Below are the code and all the weights of a small trained network. Each question names an input and a class and asks about switching units off, where a switched-off unit gives its printed mean instead of its output.

import numpy as np


def w(rows, s, z=0):
    codes = np.array(rows[::2]) - 128.0
    scale = np.full(codes.shape[1], s)
    scale[-1] = z or s
    return codes * scale


def f(y):
    return y / 2 * (1 + np.tanh(0.7978845608 * (y + 0.044715 * y**3)))


def log_softmax(a):
    a = a - a.max(-1, keepdims=True)
    return a - np.log(np.exp(a).sum(-1, keepdims=True))


def net(x, mask):
    res = np.array(x, float).reshape(1, 8) / 4 @ E
    y = f(res @ A[0][:, :-1].T + A[0][:, -1])
    res = res + np.where(mask, y, B[0][:, -1]) @ B[0][:, :-1]
    return log_softmax(res[-1] @ U[:, :-1].T + U[:, -1])


A, B = {}, {}
E = w([
[138,139,136,124,120,125],'x0',
[125,129,124,139,123,131],'x1',
[118,127,123,140,132,131],'x2',
[204,90,253,207,130,178],'x3',
[63,254,181,93,227,160],'x4',
[115,100,124,122,166,145],'x5',
[29,68,221,111,44,93],'x6',
[114,107,127,117,161,147],'x7',
],0.0065)
A[0] = w([
[135,1,206,185,101,107,190],'n1',
[43,151,196,112,125,133,139],'n2',
[37,123,150,100,107,105,168],'n3',
[86,146,129,119,154,147,162],'n4',
[174,140,173,181,166,174,124],'n5',
[160,151,201,167,165,175,146],'n6',
[118,46,168,150,73,133,80],'n7',
[108,164,191,112,142,156,255],'n8',
[171,61,48,128,133,102,48],'n9',
[111,196,63,94,181,141,230],'n10',
[169,102,78,164,142,154,200],'n11',
[118,157,83,128,132,149,118],'n12',
[111,114,159,146,171,115,112],'n13',
[43,120,134,103,103,116,187],'n14',
[119,92,45,109,82,129,144],'n15',
[56,116,127,58,90,103,136],'n16',
[130,178,96,96,150,115,151],'n17',
],0.0089,0.0015)
B[0] = w([
[33,122,202,143,52,231,254],'n1',
[213,61,86,167,132,73,204],'n2',
[203,78,60,178,107,86,196],'n3',
[85,160,82,113,135,87,158],'n4',
[221,70,61,153,141,75,176],'n5',
[229,101,39,181,126,101,188],'n6',
[74,137,198,108,83,210,199],'n7',
[166,147,78,143,143,52,187],'n8',
[221,131,60,162,169,85,185],'n9',
[51,254,176,35,146,159,229],'n10',
[200,131,87,134,129,87,171],'n11',
[106,148,124,99,143,162,152],'n12',
[112,98,98,151,132,119,139],'n13',
[223,114,97,198,135,114,188],'n14',
[227,99,43,166,133,85,186],'n15',
[227,93,87,170,116,101,191],'n16',
[47,228,181,68,159,184,175],'n17',
],0.0054,0.007)
U = w([
[204,180,89,138,174,16,242],'0',
[203,68,136,204,93,102,2],'1',
[2,197,244,95,107,229,97],'2',
],0.0063,0.00024)

Each question gives the input, the list of numbers given to net, and the class t.
The units are the neurons (one row each of A and B). Each row of codes is followed by its name. A weight is (code - 128) times the scale printed after its matrix; where a second scale follows, it is the last column's (A, B and U).
mask holds one flag per neuron, in row order. A switched-off neuron (its flag False) gives its mean, the last column of its row in B, instead of its output. The means were averaged over made-up inputs and are rounded, as every weight is.
A unit's drop is (log p(t) with every unit on - log p(t) with that unit switched off) / (log p(t) with every unit on - log p(t) with every unit switched off).
The circuit of an input: a set's keep is (log p(t) with only the set's units on - log p(t) with every unit switched off) / (log p(t) with every unit on - log p(t) with every unit switched off). Starting from the 12 units with the biggest drops (on a tie, the unit counted first), units are removed one at a time, each time the one whose removal leaves the highest keep (on an exact tie, the one counted first), for as long as the keep stays at least 0.8.
circuit, biggest first: the units of the circuit, biggest drop first
top k neurons: the k neurons with the biggest drops, biggest first
drop when u is switched off: that unit's drop, to one decimal
input [-3,8,-7,7,4,1,8,-6], class 1: top 3 neurons -> [n2, n6, n10]
input [-6,5,2,-8,2,3,-8,-8], class 2: top 2 neurons -> [n10, n17]
input [-3,-8,-7,4,3,1,5,7], class 1: circuit, biggest first -> [n10, n2]
input [-5,-5,0,4,3,3,7,-5], class 1: circuit, biggest first -> [n2, n10]
input [8,-8,1,6,-1,5,6,-2], class 2: circuit, biggest first -> [n1]
input [-8,5,-7,5,-6,8,3,-5], class 2: circuit, biggest first -> [n1, n7]
input [-1,3,-7,3,-3,-7,6,-2], class 2: top 2 neurons -> [n1, n7]
input [8,1,2,2,-2,4,2,5], class 2: drop when n15 is switched off -> 0.1
input [-7,-2,1,-3,7,-7,8,6], class 0: drop when n1 is switched off -> 0.1
input [-6,6,-3,3,-4,-7,1,7], class 2: drop when n11 is switched off -> 0.0
